Here is a tiny trained network, its code and every weight. The questions are about switching its units off for an input and a target symbol, where a switched-off unit gives its printed mean instead of its output.

import numpy as np


def w(rows, s, z=0):
    codes = np.array(rows[::2]) - 128.0
    scale = np.full(codes.shape[1], s)
    scale[-1] = z or s
    return codes * scale


def norm(h):
    return h / np.sqrt((h * h).mean(-1, keepdims=True) + 1e-5)


def softmax(a):
    e = np.exp(a - a.max(-1, keepdims=True))
    return e / e.sum(-1, keepdims=True)


def log_softmax(a):
    a = a - a.max(-1, keepdims=True)
    return a - np.log(np.exp(a).sum(-1, keepdims=True))


def net(x, mask):
    ids = ['ΓΛΞΠΣαβεζηθμτφψω'.index(c) for c in x.split()]
    T = len(ids)
    res = E[ids] + P[:T]
    u = 0
    for l in range(3):
        r = norm(res)
        for j in range(2):
            rows = slice(3 * j, 3 * j + 3)
            q, k, v = (r @ M[l][rows].T for M in (Q, K, V))
            z = softmax(np.where(np.tri(T) > 0, q @ k.T / 3**0.5, -1e9)) @ v
            o = O[l][rows]
            res = res + np.where(mask[u + j], z, o[:, -1]) @ o[:, :-1]
        u += 2
    return log_softmax(norm(res)[-1] @ U[:, :-1].T + U[:, -1])


Q, K, V, O = {}, {}, {}, {}
E = w([
[64,123,99,76,144,163,188,89],'Γ',
[102,143,93,100,119,166,156,131],'Λ',
[105,96,123,79,154,167,142,133],'Ξ',
[113,108,97,93,131,118,133,120],'Π',
[153,97,94,94,97,151,94,101],'Σ',
[166,98,112,121,149,122,121,128],'α',
[135,79,130,99,194,147,140,127],'β',
[131,94,165,98,145,156,156,136],'ε',
[107,103,89,145,152,120,182,130],'ζ',
[141,50,100,153,94,126,129,76],'η',
[86,45,119,168,130,176,169,170],'θ',
[173,143,138,207,92,143,142,140],'μ',
[58,139,171,177,172,144,74,136],'τ',
[99,138,151,170,15,191,144,121],'φ',
[58,139,214,173,109,2,188,127],'ψ',
[213,180,234,121,66,132,54,85],'ω',
],0.0089)
P = w([
[204,130,56,15,49,43,98,154],'0',
[163,92,108,35,112,116,230,31],'1',
[161,59,152,74,126,117,203,45],'2',
[155,53,163,111,149,135,171,36],'3',
[150,54,186,141,164,155,135,34],'4',
[139,68,191,183,172,166,117,39],'5',
[140,86,185,210,175,186,100,23],'6',
[139,109,181,245,191,204,93,5],'7',
],0.0032)
Q[0] = w([
[73,115,120,67,175,89,85,85],'L0H1',
[99,81,239,244,198,167,114,10],'L0H1',
[155,1,142,209,107,168,194,123],'L0H1',
[177,120,191,104,226,206,128,163],'L0H2',
[206,155,102,77,41,5,127,202],'L0H2',
[51,128,239,199,155,135,92,30],'L0H2',
],0.0041)
K[0] = w([
[189,81,55,151,98,62,190,178],'L0H1',
[50,116,92,135,122,68,64,209],'L0H1',
[37,133,149,218,142,198,38,137],'L0H1',
[43,179,147,188,108,73,81,154],'L0H2',
[158,176,122,144,120,118,189,39],'L0H2',
[139,91,179,78,118,125,3,222],'L0H2',
],0.0046)
V[0] = w([
[32,180,220,151,88,103,73,59],'L0H1',
[99,97,118,190,96,185,135,186],'L0H1',
[223,97,134,83,22,72,208,134],'L0H1',
[197,96,111,137,125,106,187,158],'L0H2',
[83,214,127,157,206,120,71,163],'L0H2',
[102,157,88,218,4,115,158,75],'L0H2',
],0.0037)
O[0] = w([
[100,132,159,14,108,143,136,96,113],'L0H1',
[51,4,128,95,102,178,150,149,113],'L0H1',
[149,137,136,178,116,133,205,106,182],'L0H1',
[204,104,150,50,132,156,154,221,148],'L0H2',
[167,100,82,195,28,87,100,127,4],'L0H2',
[52,72,168,123,107,25,135,137,121],'L0H2',
],0.0043,0.0044)
Q[1] = w([
[76,145,185,140,167,138,91,73],'L1H1',
[136,92,165,97,130,122,175,106],'L1H1',
[142,157,126,194,143,100,163,143],'L1H1',
[65,167,74,127,43,37,2,192],'L1H2',
[187,155,92,36,135,145,181,209],'L1H2',
[176,52,106,151,138,175,161,70],'L1H2',
],0.0078)
K[1] = w([
[118,179,111,175,112,102,123,176],'L1H1',
[107,80,166,170,131,40,112,80],'L1H1',
[152,121,107,68,63,122,189,125],'L1H1',
[162,159,94,1,134,88,215,183],'L1H2',
[192,82,135,175,150,119,184,73],'L1H2',
[92,184,181,252,194,145,105,112],'L1H2',
],0.0077)
V[1] = w([
[102,104,219,116,198,145,149,130],'L1H1',
[82,143,123,174,154,114,79,117],'L1H1',
[138,139,83,131,132,237,106,74],'L1H1',
[91,86,135,37,77,174,51,47],'L1H2',
[102,233,172,117,173,172,115,172],'L1H2',
[130,135,179,253,52,119,180,159],'L1H2',
],0.0057)
O[1] = w([
[114,207,148,134,138,92,215,63,255],'L1H1',
[120,116,85,212,169,100,48,117,36],'L1H1',
[123,109,170,121,207,128,129,132,192],'L1H1',
[126,149,86,85,100,173,135,91,235],'L1H2',
[82,149,215,63,89,129,151,199,8],'L1H2',
[180,3,186,164,78,113,145,96,124],'L1H2',
],0.0065,0.0026)
Q[2] = w([
[42,151,168,119,154,159,111,86],'L2H1',
[110,110,135,156,143,144,136,81],'L2H1',
[195,107,88,128,150,153,177,142],'L2H1',
[103,127,185,119,140,190,146,7],'L2H2',
[102,87,192,139,103,121,161,125],'L2H2',
[99,158,100,111,42,66,64,240],'L2H2',
],0.012)
K[2] = w([
[126,122,83,175,142,104,46,142],'L2H1',
[131,121,93,156,144,154,114,115],'L2H1',
[168,68,175,145,107,175,239,123],'L2H1',
[43,178,186,179,198,160,72,105],'L2H2',
[112,196,235,115,83,115,99,144],'L2H2',
[175,123,69,2,127,71,159,157],'L2H2',
],0.0079)
V[2] = w([
[74,125,125,152,137,101,133,78],'L2H1',
[158,66,55,82,120,126,144,178],'L2H1',
[88,170,78,150,134,154,55,166],'L2H1',
[139,70,121,106,81,254,140,135],'L2H2',
[133,78,81,107,201,98,129,68],'L2H2',
[214,183,128,126,86,115,63,49],'L2H2',
],0.0084)
O[2] = w([
[136,108,83,170,93,172,190,136,152],'L2H1',
[124,157,143,143,82,68,57,63,157],'L2H1',
[111,58,92,103,155,154,119,59,2],'L2H1',
[211,53,89,38,106,203,80,145,176],'L2H2',
[177,153,54,195,160,145,148,110,214],'L2H2',
[157,125,254,84,211,131,245,38,146],'L2H2',
],0.0083,0.0055)
U = w([
[142,210,109,128,230,134,77,166,129],'Γ',
[132,167,85,202,92,100,131,186,145],'Λ',
[166,152,154,128,150,66,90,134,237],'Ξ',
[178,54,23,190,92,169,67,183,107],'Π',
[138,124,252,70,185,124,202,74,63],'Σ',
[104,137,74,71,143,126,194,143,88],'α',
[70,195,173,220,69,59,202,71,22],'β',
[181,50,136,51,26,207,169,141,1],'ε',
[139,96,134,107,99,80,72,109,238],'ζ',
[254,130,70,193,176,142,214,86,15],'η',
[157,107,71,20,184,151,92,42,194],'θ',
[139,223,140,54,123,173,167,215,39],'μ',
[88,146,143,77,144,139,79,165,232],'τ',
[98,161,108,131,123,42,56,41,225],'φ',
[65,69,105,179,204,164,158,80,37],'ψ',
[189,9,202,200,114,90,149,169,216],'ω',
],0.0092,0.0015)

Each question gives the input, a string of symbols that net reads in full, and the target symbol t.
The units are the heads (3 rows each of Q, K, V and O). Each row of codes is followed by its name. A weight is (code - 128) times the scale printed after its matrix; where a second scale follows, it is the last column's (O and U).
mask holds one flag per head, layer by layer. A switched-off head (its flag False) gives its mean, the last column of its rows in O, instead of its output. The means were averaged over made-up inputs and are rounded, as every weight is.
A unit's drop is (log p(t) with every unit on - log p(t) with that unit switched off) / (log p(t) with every unit on - log p(t) with every unit switched off).
The circuit of an input: a set's keep is (log p(t) with only the set's units on - log p(t) with every unit switched off) / (log p(t) with every unit on - log p(t) with every unit switched off). Starting from all 6 units, units are removed one at a time, each time the one whose removal leaves the highest keep (on an exact tie, the one counted first), for as long as the keep stays at least 0.8.
units of the circuit, in order: the units of the circuit, biggest drop first
most important unit: the unit with the biggest drop
heads that matter: for each layer, one digit per head in row order, 1 if its drop is at least 0.15 and else 0, layers parted by /
input Π Σ Ξ, target θ: units of the circuit, in order	L2H1, L1H2
input Γ β α ε τ ε η τ, target ψ: units of the circuit, in order	L2H1, L0H2, L2H2, L1H2
input ε β β Π τ, target μ: most important unit	L1H2
input η τ μ, target β: units of the circuit, in order	L2H2, L0H2
input φ μ ε, target ε: units of the circuit, in order	L2H2, L0H1
input η Σ θ τ τ β Ξ, target ψ: heads that matter	11 / 10 / 11
input η θ ε θ θ η τ θ, target β: heads that matter	01 / 11 / 01
input ε ψ η μ Σ ψ Σ Σ, target β: heads that matter	00 / 00 / 01
input η φ η θ Σ, target Π: heads that matter	00 / 00 / 01
input Σ Ξ Σ, target θ: heads that matter	01 / 11 / 10
input η η Γ, target η: heads that matter	10 / 01 / 01
input Π η ω φ, target Σ: units of the circuit, in order	L2H2, L1H2
input η Γ Σ η η Σ θ, target Π: heads that matter	00 / 00 / 01
input β η τ β, target τ: most important unit	L1H2
input τ η Σ β Σ α Σ, target θ: units of the circuit, in order	L0H1, L1H2, L2H1
input Π μ Σ Σ, target ω: heads that matter	10 / 01 / 00
input Σ ε θ τ, target φ: heads that matter	00 / 11 / 10
input μ ε τ Λ Π β η, target ε: units of the circuit, in order	L0H2, L1H2, L2H2, L1H1
input η τ τ Σ, target ψ: units of the circuit, in order	L1H1, L0H2, L2H1, L2H2
input ε η ψ η η, target β: units of the circuit, in order	L2H2
input μ η η η μ, target ω: heads that matter	00 / 01 / 00
input β τ η, target τ: heads that matter	01 / 01 / 01
input η η φ, target ε: heads that matter	00 / 01 / 01
input ζ ε η τ, target ω: heads that matter	11 / 11 / 00
input Σ τ Σ Π θ β η, target φ: units of the circuit, in order	L1H2, L2H1, L1H1, L2H2
